Below are the code and all the weights of a small trained network. Each question names an input and a class and asks about switching units off, where a switched-off unit gives its printed mean instead of its output.

import numpy as np


def w(rows, s, z=0):
    codes = np.array(rows[::2]) - 128.0
    scale = np.full(codes.shape[1], s)
    scale[-1] = z or s
    return codes * scale


def f(y):
    return y / 2 * (1 + np.tanh(0.7978845608 * (y + 0.044715 * y**3)))


def log_softmax(a):
    a = a - a.max(-1, keepdims=True)
    return a - np.log(np.exp(a).sum(-1, keepdims=True))


def net(x, mask):
    res = np.array(x, float).reshape(1, 4) / 4 @ E
    y = f(res @ A[0][:, :-1].T + A[0][:, -1])
    res = res + np.where(mask, y, B[0][:, -1]) @ B[0][:, :-1]
    return log_softmax(res[-1] @ U[:, :-1].T + U[:, -1])


A, B = {}, {}
E = w([
[10,39,180,52,132,72,134,140,133,87],'x0',
[122,149,97,166,122,90,179,214,84,158],'x1',
[175,183,82,27,110,121,171,129,132,67],'x2',
[153,134,93,109,161,26,155,61,134,170],'x3',
],0.013)
A[0] = w([
[120,122,78,140,85,79,135,197,65,114,138],'N0',
[30,51,161,88,155,57,147,187,186,68,4],'N1',
[100,139,109,113,126,118,212,207,86,160,129],'N2',
[148,92,145,100,123,153,86,50,176,55,101],'N3',
[158,128,154,159,74,183,102,171,103,69,17],'N4',
[63,103,149,134,63,181,111,195,131,2,74],'N5',
[152,168,50,14,93,127,167,172,96,51,29],'N6',
[95,124,54,91,215,40,96,80,132,152,67],'N7',
[102,70,141,159,181,127,104,177,128,197,28],'N8',
],0.0091,0.0023)
B[0] = w([
[140,124,214,95,188,160,160,75,196,51,183],'N0',
[215,211,53,250,108,92,82,210,190,155,252],'N1',
[56,149,148,140,214,255,200,127,187,69,193],'N2',
[126,143,208,189,231,200,154,58,199,66,193],'N3',
[61,197,121,157,65,45,145,48,111,128,185],'N4',
[104,137,115,160,103,83,179,24,62,121,230],'N5',
[66,51,85,135,80,230,39,63,125,224,231],'N6',
[83,160,143,86,82,99,167,53,52,112,202],'N7',
[35,77,133,101,130,209,108,138,126,198,187],'N8',
],0.0078,0.014)
U = w([
[116,131,178,116,224,156,165,128,185,78,100],'0',
[196,210,54,174,115,112,97,167,165,155,112],'1',
[80,6,124,113,114,145,65,125,122,199,115],'2',
[97,164,146,121,83,52,194,92,53,123,102],'3',
[153,97,123,132,122,126,134,152,123,103,251],'4',
[141,107,172,65,88,95,119,200,100,74,67],'5',
],0.015,0.011)

Each question gives the input, the list of numbers given to net, and the class t.
The units are the neurons (one row each of A and B). Each row of codes is followed by its name. A weight is (code - 128) times the scale printed after its matrix; where a second scale follows, it is the last column's (A, B and U).
mask holds one flag per neuron, in row order. A switched-off neuron (its flag False) gives its mean, the last column of its row in B, instead of its output. The means were averaged over made-up inputs and are rounded, as every weight is.
A unit's drop is (log p(t) with every unit on - log p(t) with that unit switched off) / (log p(t) with every unit on - log p(t) with every unit switched off).
The circuit of an input: a set's keep is (log p(t) with only the set's units on - log p(t) with every unit switched off) / (log p(t) with every unit on - log p(t) with every unit switched off). Starting from all 9 units, units are removed one at a time, each time the one whose removal leaves the highest keep (on an exact tie, the one counted first), for as long as the keep stays at least 0.8.
units of the circuit, in order: the units of the circuit, biggest drop first
unit that matters most: the unit with the biggest drop
top k neurons: the k neurons with the biggest drops, biggest first
drop when u is switched off: that unit's drop, to one decimal
input [-2,-7,-5,0], class 0: unit that matters most -> N6
input [-2,2,3,2], class 4: top 3 neurons -> (N1; N8; N3)
input [-4,-3,1,-5], class 3: units of the circuit, in order -> (N1; N4)
input [7,-5,-7,4], class 1: top 2 neurons -> (N1; N6)
input [-2,1,-2,5], class 3: top 2 neurons -> (N1; N6)
input [-6,6,6,-5], class 0: units of the circuit, in order -> (N1; N2)
input [-5,5,2,7], class 3: top 2 neurons -> (N1; N7)
input [2,8,7,-5], class 0: top 3 neurons -> (N2; N0; N8)
input [4,-5,-4,4], class 0: top 2 neurons -> (N6; N3)
input [-2,4,-2,2], class 0: top 2 neurons -> (N1; N6)
input [5,-5,-5,3], class 0: top 2 neurons -> (N6; N3)
input [-5,3,0,6], class 3: top 3 neurons -> (N1; N7; N6)
input [-6,5,-7,5], class 2: top 2 neurons -> (N1; N8)
input [-2,-1,7,7], class 2: top neuron -> (N6)
input [-2,1,-2,3], class 4: top 4 neurons -> (N1; N6; N5; N4)
input [7,2,4,6], class 1: top 2 neurons -> (N1; N5)
input [-1,8,-7,7], class 0: top 4 neurons -> (N6; N2; N0; N5)
input [-3,-1,-4,7], class 3: top 3 neurons -> (N1; N6; N7)
input [7,0,0,3], class 1: drop when N1 is switched off -> 1.1
input [-2,1,6,-2], class 2: drop when N1 is switched off -> 0.2
input [7,-4,-2,-6], class 1: drop when N1 is switched off -> 1.0
input [-3,3,-5,-8], class 3: units of the circuit, in order -> (N4)
input [2,4,-2,2], class 0: drop when N1 is switched off -> 0.0
